Here is a tiny trained network, its code and every weight. The questions are about switching its units off for an input and a target symbol, where a switched-off unit gives its printed mean instead of its output.

import numpy as np


def w(rows, s, z=0):
    codes = np.array(rows[::2]) - 128.0
    scale = np.full(codes.shape[1], s)
    scale[-1] = z or s
    return codes * scale


def softmax(a):
    e = np.exp(a - a.max(-1, keepdims=True))
    return e / e.sum(-1, keepdims=True)


def log_softmax(a):
    a = a - a.max(-1, keepdims=True)
    return a - np.log(np.exp(a).sum(-1, keepdims=True))


def net(x, mask):
    ids = ['αβγδεζηλμπστφψω'.index(c) for c in x.split()]
    T = len(ids)
    res = E[ids] + P[:T]
    u = 0
    for l in range(3):
        r = res
        for j in range(2):
            rows = slice(3 * j, 3 * j + 3)
            q, k, v = (r @ M[l][rows].T for M in (Q, K, V))
            z = softmax(np.where(np.tri(T) > 0, q @ k.T / 3**0.5, -1e9)) @ v
            o = O[l][rows]
            res = res + np.where(mask[u + j], z, o[:, -1]) @ o[:, :-1]
        u += 2
    return log_softmax(res[-1] @ U[:, :-1].T + U[:, -1])


Q, K, V, O = {}, {}, {}, {}
E = w([
[94,185,196,100,143,163],'α',
[179,151,169,145,197,141],'β',
[101,55,45,176,137,63],'γ',
[191,156,183,144,167,174],'δ',
[155,49,107,59,83,88],'ε',
[120,110,195,164,136,108],'ζ',
[235,85,10,133,135,167],'η',
[182,154,176,142,193,145],'λ',
[179,152,174,153,197,150],'μ',
[182,87,54,132,140,209],'π',
[151,97,215,176,114,68],'σ',
[55,80,26,71,156,188],'τ',
[177,89,14,118,148,192],'φ',
[186,90,23,115,134,215],'ψ',
[83,117,82,227,105,212],'ω',
],0.012)
P = w([
[187,58,142,146,255,185],'0',
[174,110,102,140,203,155],'1',
[160,118,97,139,178,147],'2',
[145,127,95,135,150,138],'3',
[135,124,100,134,129,135],'4',
[118,115,107,134,114,138],'5',
[107,110,110,125,95,132],'6',
[97,109,118,126,76,133],'7',
[81,103,117,131,56,127],'8',
[70,103,116,128,55,129],'9',
],0.0072)
Q[0] = w([
[144,61,69,175,85,100],'0.h0',
[188,47,40,45,67,196],'0.h0',
[161,64,4,203,108,216],'0.h0',
[116,139,131,50,130,113],'0.h1',
[151,121,128,147,122,97],'0.h1',
[125,147,129,129,93,121],'0.h1',
],0.018)
K[0] = w([
[38,66,132,160,43,71],'0.h0',
[36,108,161,73,36,112],'0.h0',
[2,131,156,149,67,110],'0.h0',
[132,125,129,49,201,122],'0.h1',
[168,118,116,186,113,87],'0.h1',
[162,169,165,146,142,145],'0.h1',
],0.011)
V[0] = w([
[74,177,100,245,155,179],'0.h0',
[135,191,134,3,138,238],'0.h0',
[155,125,172,47,99,59],'0.h0',
[156,2,126,141,171,119],'0.h1',
[146,67,133,78,212,193],'0.h1',
[203,120,125,201,120,146],'0.h1',
],0.0089)
O[0] = w([
[135,3,174,70,108,215,139],'0.h0',
[142,125,126,254,26,127,114],'0.h0',
[142,181,79,133,134,90,56],'0.h0',
[132,112,142,207,182,90,249],'0.h1',
[107,153,113,215,184,153,254],'0.h1',
[192,116,145,127,188,154,215],'0.h1',
],0.009,0.0072)
Q[1] = w([
[148,123,66,112,93,120],'1.h0',
[203,39,60,152,102,140],'1.h0',
[158,88,95,105,29,138],'1.h0',
[155,233,203,123,110,2],'1.h1',
[44,90,159,163,11,112],'1.h1',
[77,109,196,26,107,27],'1.h1',
],0.0083)
K[1] = w([
[165,95,74,136,130,82],'1.h0',
[145,93,73,96,84,121],'1.h0',
[141,132,30,131,121,149],'1.h0',
[242,174,141,157,153,170],'1.h1',
[79,197,100,153,171,207],'1.h1',
[181,96,101,172,255,182],'1.h1',
],0.0086)
V[1] = w([
[145,110,200,138,156,138],'1.h0',
[205,90,63,119,117,115],'1.h0',
[166,101,163,147,148,126],'1.h0',
[222,157,201,121,149,124],'1.h1',
[73,123,186,119,141,122],'1.h1',
[133,164,255,149,119,116],'1.h1',
],0.0078)
O[1] = w([
[92,145,171,175,163,108,234],'1.h0',
[170,1,66,180,136,123,184],'1.h0',
[132,133,151,174,180,122,254],'1.h0',
[231,186,88,95,180,195,155],'1.h1',
[49,129,101,136,135,193,124],'1.h1',
[136,224,86,167,130,232,106],'1.h1',
],0.0059,0.0069)
Q[2] = w([
[158,157,146,87,255,45],'2.h0',
[131,169,161,98,145,233],'2.h0',
[124,40,130,122,161,144],'2.h0',
[117,70,93,148,200,63],'2.h1',
[119,200,111,69,89,128],'2.h1',
[78,130,134,59,53,141],'2.h1',
],0.0084)
K[2] = w([
[142,129,189,92,123,56],'2.h0',
[134,160,178,157,140,196],'2.h0',
[92,125,125,87,85,141],'2.h0',
[57,126,163,62,113,11],'2.h1',
[181,131,70,165,213,114],'2.h1',
[127,82,68,147,188,167],'2.h1',
],0.012)
V[2] = w([
[65,182,180,150,163,115],'2.h0',
[166,124,45,29,126,127],'2.h0',
[74,133,195,168,114,171],'2.h0',
[197,125,254,126,81,146],'2.h1',
[33,180,152,72,113,132],'2.h1',
[42,140,179,105,106,54],'2.h1',
],0.0064)
O[2] = w([
[29,138,122,97,100,101,150],'2.h0',
[154,98,112,154,187,125,1],'2.h0',
[83,122,137,99,75,161,150],'2.h0',
[254,202,130,92,123,220,105],'2.h1',
[117,108,120,203,179,161,6],'2.h1',
[70,155,123,167,186,169,42],'2.h1',
],0.0079,0.0086)
U = w([
[126,200,255,201,186,151,191],'α',
[127,154,169,120,92,124,254],'β',
[126,131,118,101,69,113,171],'γ',
[125,126,108,107,83,117,139],'δ',
[102,96,114,91,200,136,135],'ε',
[116,197,67,159,122,61,160],'ζ',
[130,172,47,56,153,158,164],'η',
[86,89,111,181,57,110,91],'λ',
[123,135,122,129,125,132,70],'μ',
[180,110,134,107,113,96,46],'π',
[122,132,119,124,124,134,72],'σ',
[120,131,120,130,117,127,71],'τ',
[132,131,75,188,135,178,83],'φ',
[126,75,146,88,114,190,62],'ψ',
[121,136,74,95,118,147,145],'ω',
],0.0075,0.0053)

Each question gives the input, a string of symbols that net reads in full, and the target symbol t.
The units are the heads (3 rows each of Q, K, V and O). Each row of codes is followed by its name. A weight is (code - 128) times the scale printed after its matrix; where a second scale follows, it is the last column's (O and U).
mask holds one flag per head, layer by layer. A switched-off head (its flag False) gives its mean, the last column of its rows in O, instead of its output. The means were averaged over made-up inputs and are rounded, as every weight is.
A unit's drop is (log p(t) with every unit on - log p(t) with that unit switched off) / (log p(t) with every unit on - log p(t) with every unit switched off).
The circuit of an input: a set's keep is (log p(t) with only the set's units on - log p(t) with every unit switched off) / (log p(t) with every unit on - log p(t) with every unit switched off). Starting from all 6 units, units are removed one at a time, each time the one whose removal leaves the highest keep (on an exact tie, the one counted first), for as long as the keep stays at least 0.8.
circuit, biggest first: the units of the circuit, biggest drop first
most important unit: the unit with the biggest drop
which heads matter: for each layer, one digit per head in row order, 1 if its drop is at least 0.15 and else 0, layers parted by /
drop when u is switched off: that unit's drop, to one decimal
input α λ η π ε ζ δ γ α α, target γ: circuit, biggest first -> 0.h1; 2.h1; 1.h0; 0.h0
input η τ η α γ τ α η, target φ: which heads matter -> 10 / 10 / 01
input τ δ ψ η η α η τ, target λ: circuit, biggest first -> 1.h1; 0.h1; 0.h0
input α η π, target φ: circuit, biggest first -> 0.h0; 1.h0; 2.h1; 0.h1
input α α η α η β π, target φ: circuit, biggest first -> 0.h0; 1.h0; 2.h1; 2.h0
input δ γ η η, target ε: circuit, biggest first -> 0.h0; 2.h1; 1.h1
input ε δ η, target ζ: which heads matter -> 10 / 00 / 00
input α γ π, target ε: which heads matter -> 10 / 01 / 01
input α η η ε η τ ω ψ, target ψ: most important unit -> 0.h0
input η η η σ γ φ, target ε: circuit, biggest first -> 0.h0; 1.h1; 0.h1; 2.h1
input π γ η η γ, target ε: circuit, biggest first -> 0.h0; 2.h1
input η ψ η η, target π: circuit, biggest first -> 2.h1; 1.h1; 2.h0
input γ η δ η η, target ε: circuit, biggest first -> 0.h0; 1.h1; 2.h0
input η τ α ω φ, target ψ: circuit, biggest first -> 0.h0
input σ η ψ, target η: circuit, biggest first -> 1.h1; 0.h0
input ε ε λ η α τ η, target λ: circuit, biggest first -> 1.h1; 0.h1; 0.h0
input η η γ η ε γ τ η η η, target λ: which heads matter -> 11 / 01 / 01
input η η α η η η α α, target γ: which heads matter -> 01 / 10 / 01
input δ σ α α, target β: which heads matter -> 11 / 11 / 11
input η η α α α τ η σ η η, target η: drop when 1.h0 is switched off -> 0.1
input α η φ, target φ: drop when 0.h0 is switched off -> 0.5
input ε η π, target ζ: drop when 0.h0 is switched off -> 0.9
